Below are the code and all the weights of a small trained network. Each question names an input and a target symbol and asks about switching units off, where a switched-off unit gives its printed mean instead of its output.

import numpy as np


def w(rows, s, z=0):
    codes = np.array(rows[::2]) - 128.0
    scale = np.full(codes.shape[1], s)
    scale[-1] = z or s
    return codes * scale


def norm(h):
    return h / np.sqrt((h * h).mean(-1, keepdims=True) + 1e-5)


def f(y):
    return np.maximum(y, 0)


def softmax(a):
    e = np.exp(a - a.max(-1, keepdims=True))
    return e / e.sum(-1, keepdims=True)


def log_softmax(a):
    a = a - a.max(-1, keepdims=True)
    return a - np.log(np.exp(a).sum(-1, keepdims=True))


def net(x, mask):
    ids = ['ΛΣαβδημτ'.index(c) for c in x.split()]
    T = len(ids)
    res = E[ids] + P[:T]
    u = 0
    for l in range(2):
        q, k, v = (norm(res) @ M[l].T for M in (Q, K, V))
        z = softmax(np.where(np.tri(T) > 0, q @ k.T / 3**0.5, -1e9)) @ v
        res = res + np.where(mask[u], z, O[l][:, -1]) @ O[l][:, :-1]
        u += 1
        y = f(norm(res) @ A[l][:, :-1].T + A[l][:, -1])
        res = res + np.where(mask[u : u + 4], y, B[l][:, -1]) @ B[l][:, :-1]
        u += 4
    return log_softmax(norm(res)[-1] @ U[:, :-1].T + U[:, -1])


Q, K, V, O, A, B = {}, {}, {}, {}, {}, {}
E = w([
[161,143,106,150,135],'Λ',
[163,124,116,113,148],'Σ',
[106,167,132,129,133],'α',
[145,68,253,76,193],'β',
[97,177,100,95,98],'δ',
[117,132,125,99,136],'η',
[160,151,132,117,118],'μ',
[130,139,104,121,160],'τ',
],0.03)
P = w([
[145,66,91,201,78],'0',
[159,153,111,74,37],'1',
[174,133,88,116,83],'2',
[163,135,103,108,88],'3',
[132,141,116,91,89],'4',
[138,149,113,101,90],'5',
[141,162,98,100,82],'6',
[145,162,90,106,96],'7',
[135,186,73,102,82],'8',
[205,207,3,131,90],'9',
],0.0054)
Q[0] = w([
[171,156,54,170,72],'L0H0',
[17,55,34,6,21],'L0H0',
[102,40,81,184,3],'L0H0',
],0.0066)
K[0] = w([
[147,230,47,151,211],'L0H0',
[2,234,47,30,151],'L0H0',
[135,206,33,206,68],'L0H0',
],0.0061)
V[0] = w([
[2,69,105,44,156],'L0H0',
[177,163,201,84,205],'L0H0',
[86,71,139,222,143],'L0H0',
],0.0066)
O[0] = w([
[228,106,82,176,200,101],'L0H0',
[254,181,76,70,42,195],'L0H0',
[127,119,196,84,228,2],'L0H0',
],0.0095,0.0053)
A[0] = w([
[140,32,227,87,88,126],'L0N0',
[46,165,245,60,99,229],'L0N1',
[112,160,124,177,162,94],'L0N2',
[177,117,197,153,158,4],'L0N3',
],0.011,0.00038)
B[0] = w([
[220,69,202,122,205,223],'L0N0',
[228,135,105,170,171,252],'L0N1',
[35,139,157,4,104,154],'L0N2',
[226,108,254,111,141,183],'L0N3',
],0.0078,0.0027)
Q[1] = w([
[174,203,42,8,38],'L1H0',
[243,48,85,146,93],'L1H0',
[5,2,171,190,200],'L1H0',
],0.0097)
K[1] = w([
[98,53,252,113,197],'L1H0',
[94,136,203,162,195],'L1H0',
[141,206,56,79,71],'L1H0',
],0.013)
V[1] = w([
[196,142,136,226,62],'L1H0',
[170,105,79,192,246],'L1H0',
[105,247,217,209,145],'L1H0',
],0.011)
O[1] = w([
[108,53,154,178,40,141],'L1H0',
[95,129,71,253,174,254],'L1H0',
[61,224,222,140,89,105],'L1H0',
],0.014,0.0059)
A[1] = w([
[174,124,117,183,156,133],'L1N0',
[118,165,124,145,176,250],'L1N1',
[155,106,137,144,165,50],'L1N2',
[189,175,176,7,164,29],'L1N3',
],0.015,0.002)
B[1] = w([
[101,156,168,154,117,254],'L1N0',
[240,202,148,93,147,211],'L1N1',
[70,115,143,74,117,168],'L1N2',
[10,80,107,147,171,227],'L1N3',
],0.012,0.006)
U = w([
[81,108,182,243,95,130],'Λ',
[214,54,80,89,107,95],'Σ',
[134,232,200,100,139,144],'α',
[211,114,203,163,157,253],'β',
[45,128,85,96,144,211],'δ',
[117,54,84,250,194,45],'η',
[149,129,182,89,28,156],'μ',
[183,176,88,83,240,27],'τ',
],0.013,0.0034)

Each question gives the input, a string of symbols that net reads in full, and the target symbol t.
The units are the heads (3 rows each of Q, K, V and O) and the neurons (one row each of A and B). Each row of codes is followed by its name. A weight is (code - 128) times the scale printed after its matrix; where a second scale follows, it is the last column's (O, A, B and U).
mask holds one flag per unit, layer by layer, with each layer's heads first. A switched-off unit (its flag False) gives its mean, the last column of its rows in O or B, instead of its output. The means were averaged over made-up inputs and are rounded, as every weight is.
A unit's drop is (log p(t) with every unit on - log p(t) with that unit switched off) / (log p(t) with every unit on - log p(t) with every unit switched off).
The circuit of an input: a set's keep is (log p(t) with only the set's units on - log p(t) with every unit switched off) / (log p(t) with every unit on - log p(t) with every unit switched off). Starting from all 10 units, units are removed one at a time, each time the one whose removal leaves the highest keep (on an exact tie, the one counted first), for as long as the keep stays at least 0.8.
circuit, biggest first: the units of the circuit, biggest drop first
most important unit: the unit with the biggest drop
top k neurons: the k neurons with the biggest drops, biggest first
k most important neurons of layer l: the k neurons of layer l with the biggest drops, biggest first
drop when u is switched off: that unit's drop, to one decimal
input μ α τ η, target μ: circuit, biggest first -> [L1H0]
input δ η Σ α τ Σ μ Σ Λ, target δ: top 2 neurons -> [L1N3 L0N2]
input δ δ α, target δ: circuit, biggest first -> [L1H0 L1N3 L0H0 L0N2]
input η μ η Σ Σ α Λ α, target η: circuit, biggest first -> [L0H0 L1H0]
input τ Λ Σ τ Σ τ α Σ δ, target τ: circuit, biggest first -> [L0H0 L1H0 L0N2]
input α δ Λ μ, target α: top 2 neurons -> [L0N2 L0N1]
input Λ μ τ τ, target Λ: circuit, biggest first -> [L0N1 L1H0 L0H0]
input η τ τ Σ α, target η: circuit, biggest first -> [L1H0 L0H0]
input τ μ μ Λ Σ η τ Σ Σ η, target τ: circuit, biggest first -> [L0H0 L1H0 L0N2 L0N1]
input Σ η η, target Σ: circuit, biggest first -> [L1H0 L0H0]
input δ Λ α α μ, target δ: top 3 neurons -> [L1N3 L0N2 L0N1]
input δ δ μ τ, target δ: circuit, biggest first -> [L0H0 L1H0 L1N3]
input δ η η Σ δ μ Σ Σ α, target δ: 3 most important neurons of layer 0 -> [L0N2 L0N1 L0N0]
input α η α η μ τ τ α, target α: most important unit -> L0H0
input δ μ Σ τ μ η η μ, target δ: circuit, biggest first -> [L0H0 L1N3 L1H0 L0N2]
input τ β μ μ, target μ: top 4 neurons -> [L0N3 L1N3 L1N1 L0N1]
input α τ Λ Σ, target α: top 2 neurons -> [L0N2 L0N1]
input Λ α δ Λ Σ Σ Σ μ Σ τ, target Λ: circuit, biggest first -> [L0N1 L0H0 L1H0]
input α τ δ τ, target α: drop when L0N1 is switched off -> 0.2
input τ η μ, target τ: most important unit -> L0H0
input δ Σ τ α α τ μ α Σ, target δ: drop when L0H0 is switched off -> 1.0
input Σ Σ α α μ Σ, target Σ: drop when L0H0 is switched off -> 0.1
